Below are the code and all the weights of a small trained network. Each question names an input and a class and asks about switching units off, where a switched-off unit gives its printed mean instead of its output.

import numpy as np


def w(rows, s, z=0):
    codes = np.array(rows[::2]) - 128.0
    scale = np.full(codes.shape[1], s)
    scale[-1] = z or s
    return codes * scale


def norm(h):
    return h / np.sqrt((h * h).mean(-1, keepdims=True) + 1e-5)


def f(y):
    return y / 2 * (1 + np.tanh(0.7978845608 * (y + 0.044715 * y**3)))


def log_softmax(a):
    a = a - a.max(-1, keepdims=True)
    return a - np.log(np.exp(a).sum(-1, keepdims=True))


def net(x, mask):
    res = np.array(x, float).reshape(1, 2) / 4 @ E
    u = 0
    for l in range(2):
        y = f(norm(res) @ A[l][:, :-1].T + A[l][:, -1])
        res = res + np.where(mask[u : u + 3], y, B[l][:, -1]) @ B[l][:, :-1]
        u += 3
    return log_softmax(norm(res)[-1] @ U[:, :-1].T + U[:, -1])


A, B = {}, {}
E = w([
[84,246,103,232,150,98,106,178,176,206],'x0',
[118,177,194,80,91,66,88,75,97,145],'x1',
],0.012)
A[0] = w([
[163,52,149,71,112,149,109,102,105,68,233],'0.n0',
[78,159,69,243,199,120,130,243,252,150,254],'0.n1',
[129,181,143,115,109,76,74,120,141,156,230],'0.n2',
],0.012,0.00076)
B[0] = w([
[156,76,130,145,181,94,130,123,216,84,203],'0.n0',
[200,90,181,76,241,158,39,81,196,8,250],'0.n1',
[112,146,92,160,68,109,176,160,110,171,168],'0.n2',
],0.016,0.023)
A[1] = w([
[109,165,87,161,107,175,185,145,6,164,27],'1.n0',
[123,45,144,110,134,152,124,119,162,91,211],'1.n1',
[103,211,153,160,85,114,109,128,111,158,253],'1.n2',
],0.014,0.0037)
B[1] = w([
[137,222,150,144,107,219,122,191,4,171,144],'1.n0',
[81,191,127,105,133,210,77,128,70,165,252],'1.n1',
[224,32,134,111,197,190,121,94,121,41,153],'1.n2',
],0.013,0.021)
U = w([
[29,190,113,130,92,166,101,163,83,211,54],'0',
[168,116,143,97,189,181,76,83,159,88,214],'1',
[74,150,90,158,125,92,129,182,90,172,15],'2',
[143,121,114,168,92,58,224,119,132,145,74],'3',
[169,165,129,153,94,187,166,157,8,154,54],'4',
[54,182,116,177,106,109,164,169,99,134,2],'5',
[34,186,141,116,79,44,121,102,165,203,85],'6',
],0.017,0.0051)

Each question gives the input, the list of numbers given to net, and the class t.
The units are the neurons (one row each of A and B). Each row of codes is followed by its name. A weight is (code - 128) times the scale printed after its matrix; where a second scale follows, it is the last column's (A, B and U).
mask holds one flag per neuron, layer by layer. A switched-off neuron (its flag False) gives its mean, the last column of its row in B, instead of its output. The means were averaged over made-up inputs and are rounded, as every weight is.
A unit's drop is (log p(t) with every unit on - log p(t) with that unit switched off) / (log p(t) with every unit on - log p(t) with every unit switched off).
The circuit of an input: a set's keep is (log p(t) with only the set's units on - log p(t) with every unit switched off) / (log p(t) with every unit on - log p(t) with every unit switched off). Starting from all 6 units, units are removed one at a time, each time the one whose removal leaves the highest keep (on an exact tie, the one counted first), for as long as the keep stays at least 0.8.
circuit, biggest first: the units of the circuit, biggest drop first
k most important neurons: the k neurons with the biggest drops, biggest first
drop when u is switched off: that unit's drop, to one decimal
input [-3,8], class 6: circuit, biggest first -> [0.n1, 1.n2]
input [-1,4], class 3: circuit, biggest first -> [0.n1, 0.n2, 1.n1]
input [-1,3], class 6: circuit, biggest first -> [0.n1, 1.n2, 0.n2, 1.n1]
input [-2,7], class 6: 2 most important neurons -> [0.n1, 0.n0]
input [3,5], class 4: 3 most important neurons -> [0.n1, 0.n2, 0.n0]
input [3,7], class 4: circuit, biggest first -> [0.n1, 0.n2, 1.n2]
input [0,0], class 0: circuit, biggest first -> [0.n1]
input [4,8], class 4: circuit, biggest first -> [0.n1, 0.n2, 1.n2]
input [0,3], class 4: 3 most important neurons -> [0.n1, 0.n0, 0.n2]
input [-3,7], class 6: drop when 1.n1 is switched off -> 0.0
input [2,5], class 4: drop when 0.n1 is switched off -> 0.8
input [-2,6], class 6: drop when 1.n2 is switched off -> 0.2
input [1,6], class 4: drop when 0.n2 is switched off -> 0.1
